[ -2  12 -10 -11 -10   2  -1  10  -3  -2  -3  -8  14 -29  -5   6  15   5
  -6   2   0  22  12   0 -35  -8  -2   3 -12  -8   2   9   9  15] : (48) <42>
[-14  19 -23 -21  -8  13  -8  12   7  -4  -3  -1  21 -53 -11   8  16   2
  -5  -1   3  34   5  -9 -34  -8  -7   9 -41  -9   1   8  14  12] : (57) <42>
[ -3 -12   5  -8   7 -13   1 -19   1  14   9   8  10  -3   1  -4  10  12
 -11  -6   6  -5 -45 -12  15  45   3  14 -15  12   5   6   6 -21] : (57) <49>
[  3  11 -17 -16   1  -8   0   5   6  -7  -4  -5  33 -38   0  -5  -3  -7
  -6  -5   9  23  -9   2  15 -16  -4  -1 -16  -1  -5   2  -5  -1] : (49) <49>
[ -7  12 -13 -16  -4  10  -3   1   8  -1   8  21  16 -18 -11  -1   5  -5
  -5   9   3  11  -2  -8 -15 -11  -4   9 -18  -6   1   1  12   8] : (49) <42>
[ -2   3 -10 -20  -6  14 -16  12  -1  -1   2  16  16 -28 -31  -1  11  -6
  -5   6  -3  25   6 -13 -18  -8  -7  11 -20  -5   5  -1  16   3] : (57) <42>
[ 17   6 -20 -11   0  -2  10  28   4  -6 -21  19  -6   5  -5   8  -9  -6
   1  -1  -5 -13 -18  -2   4  -3  -7   5  -4   2  -1  -6  -6  -3] : (57) <49>
[  6  17 -15 -20 -13   9   6   2   2   1   1   6  19 -23 -12   2   8   2
  -8   9   0  28  12   5 -21 -10 -20   1 -30  -3  -3   4  11  13] : (48) <42>
[ -3  17 -22 -31 -13  18  -4  14   8   1   8   2  21 -41 -14   5  15   2
  -9   9   3  25  13  -5 -32  -1  -7   5 -33  -8   4   8  24  11] : (49) <42>
[  3  13 -21 -19  -7  12 -11  11   6  -2   4  15  16 -33 -19   5   7  -8
  -7   4  -1  15   8  -6 -17 -15  -9   4 -19 -10  -1  -8   8   6] : (57) <42>
[ 10   1 -12 -24  -5  10   2  20 -18  -1  -3   4  25 -29 -14   7   9  -4
  -7   4  -3  23   7  -5 -13 -13  -9  13 -27  -9   4   7  12  10] : (57) <42>
[ 11  16 -18 -22  -5   1 -10  23   8  -6   1   8  24 -24 -14  -5   1  -6
 -11  -3  14  17 -18  -5  13   3  -7   7 -17   5  -3  -3  -2  -6] : (57) <49>
[  4  22  -6 -16  -9   5   7   4   6   7   5   5  14 -24 -10   4  13  19
 -17  11   3  20   1   7 -25   1 -18  10 -23   0  -2   5  27   5] : (48) <42>
[ -1  18 -18 -20  -8  11   4   9   4  -1   6  -3  18 -37  -7   8  12   8
  -9   6  -2  23  10   1 -28 -14 -17   8 -24  -9   0   2  19  17] : (48) <42>
[ -7  13  -9 -15 -11   5   0  -2   8   9  14   6  19 -26  -5  -2  13   9
  -6  11   2   9  -2   1 -26   6 -10   7 -24  -1   4   0  23   1] : (57) <42>
[  4  18 -11 -14 -12   4   7  -3   5  11   7  -2  17 -18  -6   1   5   9
  -8  17   6  16   2  11 -21   2 -14  -2 -22   1  -1   3  16   6] : (48) <42>
[  4  15 -10 -18 -15  11  -2   9   7   5   0   0  12 -31  -9   3  15  10
 -17   1   2  20  -5   7 -17   8 -13   6 -22   3  -1  -1  27   9] : (57) <42>
[  5  14 -28 -19  -8   7  -1  20   4  -9   2   1  15 -32 -14  -4   3 -21
  -7   2   1  21   7   3 -19 -16  -9  -9 -23 -19  -4  -1  -2   9] : (49) <49>
[ -4  10 -12 -20 -10  13  -4  17   6  -4   1   6  22 -20 -12   2  15   3
  -5  -5   1  24  11  -9 -16 -12  -9  13 -24  -8   2   5  19  12] : (57) <42>
[  1  15 -14 -20  -9   8   0   4   6   1   6   1  29 -48  -5   5  19   7
  -9   9   3  28   4  -7 -26  -4 -11  12 -38 -10   5  10  26  10] : (49) <42>
[ -6  12 -12 -20  -3   5   1  10   4   2   6   7  19 -41 -18   3  14   1
  -3   2  -1  13 -10  -9 -24   2  -2   8 -27  -6  10  -1  20   3] : (57) <42>
[  7  14 -18 -27   0  -2   6  27   4  -6  10   1  28 -28  -8  -4   1 -11
  -8   3   8   3 -28   5  12  10  -9   5 -12   2  -6 -10  -7  -4] : (57) <49>
[ 11  13 -18 -17   1  -5  14   9   1  -4   5  -3  17  -8  -1   6  -3   3
  -3   2   9   8  -4  11  -5   2  -7 -13 -18 -11  -7   3  -6  -2] : (48) <49>
[ -2  15 -18 -15 -12  14 -21  26   7  -2   0   3  14 -29 -17   9  13  -5
  -7   7   1  26   7  -1 -26 -17 -11   1 -30   2   1  -1  13  13] : (57) <42>
[ -2  30  -5 -16  -9   2  12  -9   4   6  13  -1  17 -23  -4   6  13  18
 -11  13   5  10  -4  -3 -21  19 -11  16 -29   1   5   6  30  -1] : (48) <42>
[  4   8 -15 -22  -2  -5   0  12   1  -5   5   3  26 -29  -8  -3   5  -2
  -3   2   3  13 -13  -8  -4  -3  -7   6 -19  -6  -3  -1  -2  -2] : (49) <49>
[  0  25 -30 -28 -16  15  -4   5  15   0   5   3  34 -50 -19   0  12 -12
 -11   4   6  39  11   0 -17 -19 -20   3 -28  -8  11   7  21  16] : (57) <42>
[ -4  15 -12  -2  -7   8  -1   4   7  -5   2   8   1  -1  -9   4  -4  -2
   0   8  -2   8  17   6 -10 -19 -11  -7   4  -7  -1  -8   9  13] : (57) <42>
[  3  12 -10 -22  -5   4  12   7   4 -11   8  -4  25 -22  -1   1   3   2
  -3   9   7  21  -6  10  -8   0 -10  -2 -24  -8  -7   5   3  -3] : (48) <49>
[ -7  17 -11 -18 -13   0   5  -1   5   7   1  -9  18 -31  -6   8  13   5
  -7   2   4  21   1   9 -28  -3 -11   5 -27  -3  -4   5   8  14] : (48) <42>
[-10  17 -18 -23  -7  10  -1   6   7   1   9  10  27 -41 -11  -2  13  -7
  -8   8   6  27   2   0 -25  -6  -9   6 -26  -9   4   2  16   4] : (57) <42>
[ -4   6  -4 -11 -12   5   3 -10   5   6  10  17  16 -18 -11   1   6   7
  -4   9  -3   7   1  -5 -12   3 -11   7 -14  -3   3   0  22  -4] : (49) <42>
[ -7  20 -26 -21 -15  11  -6   7  10   2   3   7  27 -41 -10  -2  12  -8
 -11   5   5  24  -6  -1 -32  -7 -17   5 -22  -4  -1   2  20  18] : (57) <42>
[  0   3  11  -4  -1   4  28 -15   1  10  13  17  12 -15  -8   3  12  25
 -19  18   1  -8 -37 -13   1  35  -4  24 -13  23   8  -3  39 -22] : (57) <42>
[ -5  -2  -7 -18  -3  13 -15  20   1   2  -2  -3  13 -37  -9  -4  17   1
  -5  -3   0  13  -9 -26 -13  11   3  11 -37   2  10   9  14   0] : (57) <42>
[ -2  16 -12 -16 -10   9   3   2   3   3   4  -1  18 -33  -9   7  14   6
  -9   4   2  23   2   4 -32   3 -14  20 -28  -5   1   7  24   7] : (48) <42>
[  1   8 -18 -22 -11  10   1  18   4  -4   3   2  16 -39 -13   8  19  -2
  -4   0  -1  22   6  -5 -22  -9  -8   9 -22  -7   4   6  17  17] : (57) <42>
[  8   3  -7 -20  -1   5  -8  24   0  -5  -2   4  13  -3   5  -4   0  -6
  -5   3   2  10  -3  -1   3   8 -10  -2 -15  -3  -2  -1  -4  -7] : (57) <49>
[ 13  17 -21 -31  -1   7   0  31  -1  -9   9  14   8 -17 -15   4  -1   1
  -6   8   3   3   2 -11 -13   0  -4  -1 -23 -14   5  -2  -1 -21] : (57) <49>
[ 11  14 -25 -33  -1   0  11  16   5  -3   9  -2  21 -33  -3   1   5   6
 -14   2  19  15 -18  -2  -8   8  -6  -1 -33  -9  -1   6  -7 -19] : (57) <49>
[  2  10 -16 -19 -12   9  -1   5  12   2   1  -9  14 -23 -21   4   9  -3
  -6   8  -3  20   5   3 -22 -10 -15   6 -20  -6   2  -6  12  13] : (57) <42>
[  0  11 -17 -20 -10  14  -2  -1   2   5   2   4  20 -32 -13   2  10  -6
 -10   4  -1  26  11  -5 -12  -7 -11   6 -25 -11   0   5  10   8] : (49) <42>
[  0  12 -16 -20  -8  15  -6  14   8  -7   1   3  15 -37 -14   3  16  -3
  -4   4  -2  23   7  -3 -24  -5  -5   4 -27  -7   0   6   9   8] : (57) <42>
[ -2  14 -11 -15 -14  15 -15  13   9   5   0  12  11 -24 -13   3  12  -3
 -12  14   2  27  10  -2 -22  -6 -13   0 -25   8   2   5  12   9] : (57) <42>

[  0  10 -15  -7   1   1  -2  11   8   4  22  -4  15   8   4 -21  -4  13
   1   2   3  -2   5  -7   1  -1   2  -2  -6   7  -2   5   5 -18] : <33> <77>
[  5   0  -2  -3   6   1  -1  -4 -17   6  22   4  10   4   5  -4   1  14
  -5 -10 -16   2   7  -9   7  -2  -7  -5   1  -3   0   8  -4 -16] : <23> <74>
[  5   9 -18 -12   0   2   0   1   3   2  23  -4  18   7  -4 -31  -6   5
  10   2   3  -2  -6  -6   2   2  -2   1  -2   4  -7   5   2 -16] : <33> <77>
[ 15  -2  -5   1   9  -5  -9   9 -22  -3   5  -2   6   8   3  -7   2   7
  -3  -5 -10   0 -13 -10   1   0  -4  -4  -7  -3   4  10  -7 -17] : <33> <74>
[  1  17 -15  -8  11  -3  -6  -1  14  -1  32  -2  24   6  -7 -29 -10   9
  11  -3   6   0  -4  -7   7   8   4   0   4   6   0  20  21 -16] : <23> <77>
[ -5  -2 -12   2  18   5  -1  -4 -18   2   1   5   3   1   6 -12   4  15
   0  -4  -8   5  -6 -13  -1   3  -1   6   1 -15   1  -5  -6 -20] : <33> <74>
[ 11   7 -21  -8   6   2   6  12   5   9  21  -4  18   6   1 -26  -2  12
   9   0  -3  -3  -2 -17   9  12  -3   4 -13   6  -2  -2   8 -26] : <33> <77>
[ 12  -1  -9  -3   7  -5   0   2 -19  -5  15   3  10   9   7 -17   1  13
   0  -5  -8   2  -8 -13   4   8  -3   2  -4  -6  -5  18  -3 -21] : <23> <74>
[  9  -1  -5  -5   6  -3  13   2  -5   6  24  -2  11   7  -2 -24   0   8
  -2  -7 -11   3  -2 -14   8  -2  -5  -1   0  -3  -1  12   2 -14] : <23> <74>
[  4  -3 -18  -5   4  -8  -3   2  10   3  25 -11  16  -2   4 -30  -8  11
   4   0   2   7  -5  -7  15   6  -4   6   1  -1   0  18   8 -20] : <23> <77>
[  6   1 -13  -6  10  -4   6   2  -5   3  25   1   2   4   9 -12   7  10
   0 -13 -14  -1  -2 -13   0   6  -4   2  -2   8   3  12   1 -12] : <33> <74>
[ 17   3 -19  -1   9  -1 -12   1 -11   5  10  -7   8  10   4 -12   0  17
  10  -5 -10  -1 -14 -13   5  -2  -4  -9  -5  -6   0  11  -1  -8] : <23> <74>
[ -7   1 -25 -12   8  -1   5   0  10   2  35  -3  16  -1   0 -21  -4  -6
   2   4   9  -1   9 -13   0  13   0   2  -2   4  -4  -5  -3 -22] : <33> <77>
[ 19  -1 -20  -4  -2   0   5   0  -7   2  15  -3  14  11  -2  -6  -3  14
   0  -3 -19   5  -1 -13   2  -7  -1   5  -2   0   7  21  -1 -20] : <33> <74>
[ 15   2 -13  -6  15  -1  -7   6 -13  -2  25  -6  14  11  12 -12  -4  15
   4  13 -10   7 -11 -11  10  -2  -5  -4  -2  -5   5  19  -7 -27] : <33> <74>
